What can hang from each mark
Z_372: Z_152 Z_687 Z_858 Z_894
Z_858: Z_152 Z_372 Z_714 Z_894
Z_250: Z_26 Z_53 Z_714
Z_587: Z_152 Z_250 Z_687 Z_904
Z_152: Z_372 Z_858
Z_927: Z_26 Z_587 Z_904
Z_714: Z_250
Z_53: Z_250 Z_714 Z_858
Z_26: Z_714
Z_904: Z_152 Z_927
Z_687: Z_152 Z_587 Z_904 Z_927
Z_894: Z_53 Z_152 Z_372 Z_858

Known rows, with every way that one mark hangs from another
Z_894[Z_53[Z_714[Z_250]] Z_858]: [-145 -383  -26  167 -170  -12 -500   45 -171  319 -249  197  158  143
 -120  151  257 -131  235   38 -119  513  139  -60 -256  -33 -436 -144
 -181 -240   96   13   44 -128  398   40 -257 -238 -215  -78 -144  -95
  117 -282   30]
Z_714[Z_250[Z_26 Z_53[Z_858]]]: [ -10 -717  167  268 -177   -3  -83  114 -136  186 -253  656  416  -96
  -24  365  214  175  227  294  122  336  240   53  -76 -414 -304  176
 -456  -60   67  -11   11 -389  442  106 -273 -356 -402  134   91  -95
  104  -82  -69]
Z_152[Z_372[Z_687[Z_904] Z_858]]: [  20   55   16  188   96  -21 -240 -279 -148  -75  -73   -7  408  -47
   43  286  -86  -83  226   35  -35   -5   71 -128   28 -129   44 -298
    3  142  278   41    9 -264  339  -82 -133 -122  592 -169   30  102
 -186  -31 -229]
Z_152[Z_858[Z_372[Z_894[Z_53[Z_250 Z_714]]]]]: [-277 -610 -252  147 -163  -39 -236  159 -133  259 -164  447  197  -11
  -93   76   89  -82  251   15 -128  515   93 -275   80   67 -299   43
  -76   -4   41  -93   24 -393  482   78 -253 -341 -127 -129 -350  -15
   30 -271    4]
Z_372[Z_687[Z_587] Z_858 Z_894[Z_152]]: [ -40   51  -59  236   20   35 -396 -286  143   -1 -105  -13  340  -62
  -84  239 -102  -52  231   19  -25   72 -103 -116   56 -155   69 -394
  139 -118  112    8  -66 -266  415 -115  -58 -124  495 -181 -203  154
  -89 -201 -104]
Z_687[Z_152[Z_372 Z_858] Z_587 Z_904]: [  12   63  -34  162 -330  -22  -73 -257   -2 -103  104  169  416 -197
   35  396 -209 -168  235  -48   67  223  177 -160 -367  125  -25 -230
 -288  154  523   74  206 -245  222   41  -30 -169  336  -32 -138  111
 -141  -40 -304]
Z_687[Z_587 Z_904[Z_152[Z_372[Z_858]]] Z_927]: [ -44  -16 -107  187 -285  -86 -318 -382  -21  -72  114 -194  457 -215
  -27  331 -220 -135  277  -23   23  228   92  -90 -176  142   70 -360
   56  145  272  -12  138 -342  465   50   12 -148  447  -99  -82  146
  -38 -205 -288]
Z_26[Z_714[Z_250[Z_53]]]: [ -57 -374  -28  203 -223    0 -125   12 -134  157 -251  384  372   44
  -78  303   61   32  281  153   -7  444  164  -11 -190 -125 -210  101
 -335    4  -21  112   30 -302  420   36 -227 -242 -127  -36   31 -113
   60 -228  -74]
Z_250[Z_26 Z_53[Z_714]]: [ -12 -481    1  187 -136  -26   87   41 -191  175 -210  616  250  -43
  -98  216  277  142  163  284  -29   75  254   83 -174 -232 -282   35
 -387  222   48  -14   -6 -319  461   94 -300 -256 -298  -37   18    6
  200 -132 -112]
Z_250[Z_26 Z_53 Z_714]: [ 124 -283  152  251 -141   -8   38   20 -311  113 -259  689  290 -103
  -90  315  256  166  227  274   25   58  237  167 -219 -380 -173  -46
 -392  374  209   61  -16 -215  361  115 -385 -153 -497   52   68  -27
   69  -78 -306]
Z_587[Z_152[Z_858[Z_714]] Z_687 Z_904[Z_927]]: [-391  397  -10  276 -159 -176 -251 -583  -23  180 -184  356  529  181
  -47  146  115   34  299 -262  -13  315  126  -50 -174   54 -156  102
  197  226  158  160    2 -120  329  -14  -19 -117   41 -208   31   -6
  258   26   -9]
Z_904[Z_152[Z_372[Z_687] Z_858[Z_894]]]: [ -82 -174 -194  294 -349  -59  -40 -344 -311  112 -142 -265  193   24
   43  341  125  -78  111  -56   50 -352  211 -227  200  112   26 -167
   10   37   -9 -148    0 -263  495   40 -146 -348  457 -239  -62   52
 -191 -201  -85]
Z_714[Z_250[Z_26 Z_53]]: [  49 -503   45  284 -220   -1  -28    1 -172  180 -256  568  409  -13
  -56  370  170   58  243  287   56  184  187   67 -186 -411 -213   89
 -296  234  -72   64    6 -399  399   87 -272 -268 -425   91   70  -92
   16 -130 -165]
Z_26[Z_714[Z_250[Z_53[Z_858[Z_152 Z_894]]]]]: [ -37 -233   28  191 -427 -139  -96   42 -223  291 -174  301  426   -3
 -147  317    3  187  316  -81   82  -78  259 -119   44    3 -175  150
 -256 -321   86  -55  -11 -302  564   36 -300 -465  118  -11  135 -172
  195 -373  115]
Z_53[Z_250 Z_858[Z_152 Z_372[Z_687[Z_927]] Z_714]]: [-192 -123  106   88 -237 -233 -218  -59 -269  239 -106  441  394   44
  -26  365 -201  355  332 -440  137  188   39 -189  496  -24  -49   62
  182 -116  -70  -63 -122 -448  551   91 -359 -372  -95 -234  245   40
  343 -421   42]
Z_152[Z_372[Z_687 Z_894[Z_53]] Z_858]: [-119 -494 -243  237   16   50 -325 -133 -266   99 -204 -160  189    4
   45  258   72 -141   71   46  -15  192  122 -280  142 -196  -90 -197
  -73   14  -12   55   34 -376  347    0  -43 -203  471 -134 -255  109
 -268  -99  -46]
Z_250[Z_53[Z_858[Z_894[Z_152 Z_372[Z_687]]]] Z_714]: [  63   96  211  254 -154  -37 -383 -136 -546  211 -249  347  140  -92
 -174  298  335  124  300  -75   29 -294  157  -30  -62 -357  -14 -199
 -492 -420  514 -118 -176 -180  463    4 -425 -444 -214    9  -30  -26
  146 -175 -107]
Z_26[Z_714[Z_250[Z_53[Z_858[Z_152 Z_372]]]]]: [ -44 -385  147  168 -385 -155 -177   33 -287  211 -166  617  346   28
  -93  320  -20  266  263 -121   32  550  128 -175   39  -10 -220  194
 -172 -308   15   26  -25 -441  562   62 -271 -419 -108  -34  250 -179
  241 -360   26]
Z_587[Z_250[Z_26[Z_714]]]: [ -23 -291  -39  210 -139   -1  -72 -111 -312  167 -249  316  325   93
  -44  206  -87   24  322  108  -29  303  289   36 -147 -162 -226   57
 -341  216  -65   78    6 -196  496   24 -174 -199  -85   -8   62  -23
   67  -63  -32]
Z_26[Z_714[Z_250[Z_53[Z_858[Z_372[Z_687]]]]]]: [-104 -542  188  209 -156  -23 -105  -11 -119  118 -227  510  321   45
  -33  346   99  142  213   23   26  597  107 -122   45 -148 -202  168
 -119 -341   36  -29  -61 -474  516   24 -253 -360  -71 -138  253  -81
  142 -196   31]
Z_927[Z_26[Z_714] Z_587[Z_250[Z_53]] Z_904[Z_152]]: [-285 -509 -156  162 -294 -132 -326 -223 -387  211 -281  -70  275  106
 -120  199   64  174  333   15  108  352  324  -74 -147   -7 -130  120
 -317   -1 -115  123 -147   16  691   87 -153 -270  152  -99 -159   14
  202 -148  -19]
Z_687[Z_587[Z_250] Z_904[Z_152] Z_927]: [ -42  -76 -162  226 -436  -35 -316 -347  -92  135   60   80  406  -91
 -143  358 -270 -137  418 -235  -59  201  191   82 -361  161  -22 -146
  -11  109  148  -55  102 -117  437   31  -74 -212 -170  -52  -42  147
   55 -266 -189]
Z_587[Z_152[Z_858[Z_372]] Z_687]: [-258  254  138  234 -161 -153 -120 -406 -303  148 -221  554  256  120
  -67  235  -33 -101  388 -217  -72  404   55  -68 -177   58 -109   17
  123   40  106   44  -38 -210  402  -11 -131 -274 -110 -127   47  -22
    3 -140 -185]
Z_687[Z_587[Z_250[Z_53[Z_714 Z_858]] Z_904]]: [-156 -310   42  188 -117  -97 -195 -155  216  253 -141  694  496 -101
 -200   72  125   63  327    5 -246  568  391  -42 -486   22 -524  133
 -361  -74  170  -49   33 -243  417   35 -166 -245  -58  -75   34   94
  253  -76   47]
Z_687[Z_152[Z_858[Z_372 Z_894[Z_53]]] Z_904[Z_927]]: [ -70  321 -105  269 -494  -62  -31  -88 -347  203   93   15  309  -23
 -132  249   27 -170  200 -294  -11 -394   51  -50 -226  217  106 -141
  403   -7  384 -149   87 -360  344   35 -138 -322  -35  -81  -99  -36
  172 -181 -211]
Z_858[Z_152[Z_372[Z_687]]]: [  46  -52  -74  184 -140 -114 -207 -248 -340  119 -197   84  281  101
  -18  341  -52  101  145 -191   20 -152   84 -158  196 -109  -23 -231
 -211   23  -55  103  -43 -266  383   11 -172 -209  412 -199   79   51
  -95 -252  -62]
Z_714[Z_250[Z_53[Z_858[Z_152[Z_372[Z_687]] Z_894]]]]: [  32 -369   42  265 -278 -133 -126 -135 -226  223 -169  189  453  -26
  -71  414   94  112  185 -121  120 -260  224 -243  136 -215 -130  -27
 -220 -290  106  -81  -61 -450  484   42 -263 -421  385  -94  210  -86
  -37 -304   56]
Z_152[Z_372[Z_687[Z_927[Z_26 Z_587]]] Z_858[Z_894]]: [-287 -329 -167  131 -147 -146 -161 -147 -359  109 -143 -479  288  -37
  -72  403   68  -65  410 -154  275 -292  159 -371  -65 -210  148  -51
  327 -173 -233  -54  -67 -318  545  104 -125 -368  593 -219 -123  132
    6 -290   37]
Z_250[Z_26 Z_53[Z_858[Z_372[Z_687]]] Z_714]: [  80 -452  365  259  -77  -34   58   -2 -297   74 -235  816  243 -105
  -46  359  295  276  157  149   62  206  181   53   18 -400 -163   21
 -169   28  263  -82 -108 -388  456  103 -412 -269 -435  -52  289    3
  149  -45 -199]
Z_372[Z_152 Z_687[Z_587] Z_858[Z_894[Z_53]]]: [ -86  366   16  254  -38   17 -218 -393  177  194 -132 -382  346   45
 -206  213  -43 -246  133  -98 -192 -425   52  -90   13 -122  -21 -580
  400  -87  -28 -103  -20 -384  481  -85 -124 -181  634 -248  -52  170
   41 -178 -121]
Z_858[Z_372[Z_152 Z_894] Z_714[Z_250]]: [-125 -410  -81  282 -293  -74 -290 -181  153  250  -41  224  265   54
 -118  209 -178   95  224  -97   80  396  -36 -227  381 -187 -193  141
   69   53 -216  127   32 -594  495  -14 -121 -240 -239 -175   80   68
  189 -358 -241]
Z_152[Z_372 Z_858[Z_714 Z_894]]: [-103  153 -124  207 -285 -169  -21 -122 -420  185  -66  -26  308  -29
    9  277 -178   10  228  -97  123 -103  259 -284  104    5  -92   67
  -26  150  -26  -40   31 -366  408   68 -195 -282  248 -147    1   28
    4 -237 -250]
Z_714[Z_250[Z_26 Z_53[Z_858[Z_372 Z_894]]]]: [  22 -403  164  312 -377 -135  116  112 -251  286 -178  638  392  -94
 -127  306  105  100  305  153  110   -8  224  -47  -26 -283 -215  259
 -107 -104  -14 -172  -47 -611  554  115 -322 -501 -454   89  208 -118
  153 -214 -149]
Z_687[Z_927[Z_26 Z_587]]: [-257 -331 -103   80 -159 -150 -282   72 -285  199 -186  -69  245   11
 -183  294   10   92  515  -98  192   93   48  -26 -119 -184   16   29
   35 -114 -299   87  -45 -157  509  114 -156 -267  -51  -90 -178  116
  218 -339  -63]
Z_587[Z_687[Z_152[Z_858[Z_714 Z_894]]]]: [-261  433  125  204 -322 -141  215 -332  -86  154    0   31  321  101
   -1  330 -145  -50  306 -142  163 -257  210   -2   93  175  -32   55
  173  313  294  -45   37 -245  416   16 -207 -186   -8 -140   31   39
  108  -81 -200]
Z_904[Z_152[Z_372[Z_687 Z_894]] Z_927[Z_26]]: [-172 -797 -445  322 -313   17 -323 -246   11   79 -139 -280  218   28
    8  306  219  127   32   44  268 -223  -29 -125  311  -88  102 -165
  -59    6  -10   54   -5 -256  490   51  151 -175  574 -219 -221   31
  -75 -188   63]
Z_372[Z_687 Z_894[Z_53[Z_714] Z_152[Z_858]]]: [-256 -464 -180  158  -31   85 -512 -104 -257  168 -186    0   46   55
  -99  176  260 -120   92  -44  -89  275   26 -246   -3 -121 -127 -184
   -8 -319  121  -40  -31 -236  448  -57 -170 -299  174 -190 -316  101
   20 -227  124]
Z_927[Z_26[Z_714] Z_587[Z_687[Z_152]] Z_904]: [-469  -20   89   44 -129 -162 -116 -238  -36   64 -224 -150  322  175
  -85  223  -84   54  393   13  318  193  155   43   -9   39  -18   67
 -362  -21  211  260  -68  -26  570   76 -100 -145  205  -91 -241   94
  217   53  -10]
Z_250[Z_26 Z_53[Z_858] Z_714]: [  64 -491  271  234 -102  -11  -21  132 -279  121 -252  771  298 -186
  -58  311  305  285  215  284   90  204  289  155 -109 -383 -264   42
 -552   87  354  -13  -13 -207  403  134 -389 -243 -466   94   90  -31
  155  -35 -213]
Z_927[Z_587[Z_687 Z_904]]: [-277  195   85  186   -4 -219 -117 -252   -5  181 -283  216  375  214
 -170   66   91  -56  502  -12  -65  351  157   55  -95   -9 -196   60
 -274   96  -61  127  -44  -60  467   38 -184 -163 -222 -136 -161  147
   72   61  -88]

Rows
[ -90  437  -43  200 -382 -242  -57   -2 -547  394  -92  129  183  157
 -222  136 -254  -66  275 -257  -70  -67   95  -66  124   60 -110   31
  249   63 -188  -93  -53 -473  493   44 -269 -300 -299 -135   79   31
  200 -349 -307]
Z_858[Z_372 Z_714 Z_894[Z_53]]
[-143 -521   35  125 -126  -29  -64  203 -123  132 -334  582  381  -32
   23  197   37  195  335  250  120  423  261    8  183 -122 -272   88
 -759  -55  159    1   11 -192  539  118 -281 -368  -96   34 -114  -69
  121  -25   89]
Z_53[Z_250[Z_26[Z_714]] Z_858]
[  -4  373   11  134 -307 -196 -462 -108 -571  340 -205   97  117  218
  -64  202  -69  155  215 -270  -59  138  134  -73  104   58 -192 -259
   80   66  -32  102  -43  -46  401   11 -254 -203  -50 -103   18  -42
  197 -343 -130]
Z_894[Z_53 Z_858[Z_152 Z_714]]
[-100 -118  155  234  -21  -86  -48 -265 -263   94 -133  336  412  136
 -115  264  -96 -128  527   13   53  340  272  103 -284 -237 -133   24
 -344  180  270   19  -42   18  518   27 -224 -182 -357   12  -24   82
  -13  165 -156]
Z_927[Z_587[Z_250[Z_26] Z_687[Z_904]]]
[  45 -578  -99  240  -68  -15 -409   94 -260  141 -355  360  232  -79
   12  103  248  -63  269  334   61  435  241 -134    0 -314 -327 -330
 -669  287  408  118   27 -165  395  143 -252 -156  -70   67 -334  -68
 -225  -44 -159]
Z_152[Z_372[Z_894[Z_53[Z_250[Z_26 Z_714]] Z_858]]]
[ -92  161  -47  201 -385 -226   65   78 -475  371 -193  416  327  132
 -160  149 -178  -61  329  -53    7  -12  167  -82  189 -109 -165   37
   -2  297 -123 -118  -77 -525  567  127 -365 -365 -434  -39   21  -46
  146 -219 -227]
Z_858[Z_372 Z_714 Z_894[Z_53[Z_250[Z_26]]]]
[  17 -182  103  195 -115  -15 -342  113 -359  220 -418  531  221   33
  -42  173  306  -16  325  210  -42  335  227   71 -172 -253 -314 -327
 -462  244  339   42  -21   22  372  136 -428 -186 -444   62 -198 -116
  -28  -61 -153]
Z_894[Z_53[Z_250[Z_26 Z_714]] Z_858]
[-279  109   66  257  -53 -171 -252 -637  -89  244 -296  446  547  127
 -160  104   33 -186  581 -125 -121  282  274  106 -419 -197 -240   75
    9  417  -25  189  -16 -270  452  -13  -47 -180 -212    2  135   96
  113   20   20]
Z_587[Z_152 Z_250[Z_26] Z_687[Z_927] Z_904]
[-109  -73  -50  222 -200  -61 -321  -46  -73  366 -270  206  264  -56
 -130  134   96   91  397  -53    5 -335  200 -102  319 -157 -188 -148
 -707 -284  173  -87  -38 -253  538   43 -294 -553  -30   10 -261    0
  174 -184  -32]
Z_53[Z_250 Z_858[Z_894[Z_372[Z_152]]]]
[-129  148   93  195   -9  -58 -264 -280   33  150  -92  -16  299   32
  -39  175  -87  158  177  -33  -41  115   52  -82  288 -129 -135 -195
  165  211  -75   96   -1 -332  465  -58 -178 -103  262 -228   93  105
  244 -203 -284]
Z_372[Z_152 Z_858[Z_714]]
[-187 -244   79  202 -298  -23 -477 -114 -552  205 -191  211  268  117
  -31  373   43  -96  155    3   95  676   94 -215 -155 -382 -183   24
   -3  -41  -44   63    5 -403  455   59 -245 -314 -393   65  -21  -89
  107 -142  -94]
Z_894[Z_53 Z_152[Z_858[Z_714[Z_250[Z_26]]]]]
[-220 -733 -237  271 -540   20 -266 -103  -46  158 -203   87  341   87
  -73  379  305  149  143  116  196  248   58    2 -162  -29  -47   62
  -75  -60  -14   69   26 -210  552  100  -20 -253   73  -80  -43 -223
  203 -258  100]
Z_904[Z_152 Z_927[Z_26[Z_714[Z_250[Z_53]]]]]
[  90 -652  -66  312 -219  -75 -231  -93 -151  123 -180  346  330  -61
  104  275  103  133  185  356  223  456  257 -231   59 -399 -298   30
 -314  357   80  162   20 -448  429   81 -120 -195  -41   32   39  -81
  -52 -138 -211]
Z_152[Z_372[Z_894[Z_858[Z_714[Z_250[Z_26 Z_53]]]]]]
[-119 -161  161  180 -235  -43 -375   46 -634  155 -318  679  194  -10
  -91  249  222  -91  278   16  -43  665   65 -177 -244 -295 -152 -161
 -194   46  259  -27  -62 -309  463  143 -438 -345 -574   56 -149 -119
   10 -122 -209]
Z_894[Z_53[Z_250[Z_26 Z_714]] Z_152[Z_858[Z_372]]]
[  43   36  -23  195 -372 -144  -97   56 -446  335 -274  405  381   48
 -222  241   76  -13  338  -62   -7 -387  229   10   12 -186 -136 -210
 -298  242  208  -56  -41 -174  491  134 -489 -304 -288   49  -93 -121
   28 -237  -70]
Z_858[Z_152 Z_894[Z_53[Z_250[Z_26 Z_714]]]]
[-235  245  114  241 -110 -116  -76 -490  151  194 -179  309  445  188
  -95   98   -2 -162  453  -98 -147  217  233  146 -242  106 -258   31
 -151  436  199  158   41 -172  347  -45  -87  -65 -139  -61   27   94
    7   98  -92]
Z_587[Z_250 Z_687[Z_152] Z_904]
[ -65 -105 -126  212 -410  -13 -221 -193 -291   70  -60  154  200  -36
   19  339   41    7  253  -37  -21   77  161  -19  -41  197   10  -44
  -93  123  198  -52   95    4  392    5 -182 -324 -114  -59 -156   38
  -53 -146 -208]
Z_687[Z_904[Z_152[Z_858]]]
[   8 -332   59  203 -136  -20  -54  101 -168  132 -309  710  390  -54
  -63  267  142   95  356  210   63  153  188  108  -32 -293 -209  -63
 -584  347  251   42   -8 -117  379  145 -440 -177 -488   28 -107  -56
   -9  -74 -189]
Z_53[Z_250[Z_26 Z_714]]
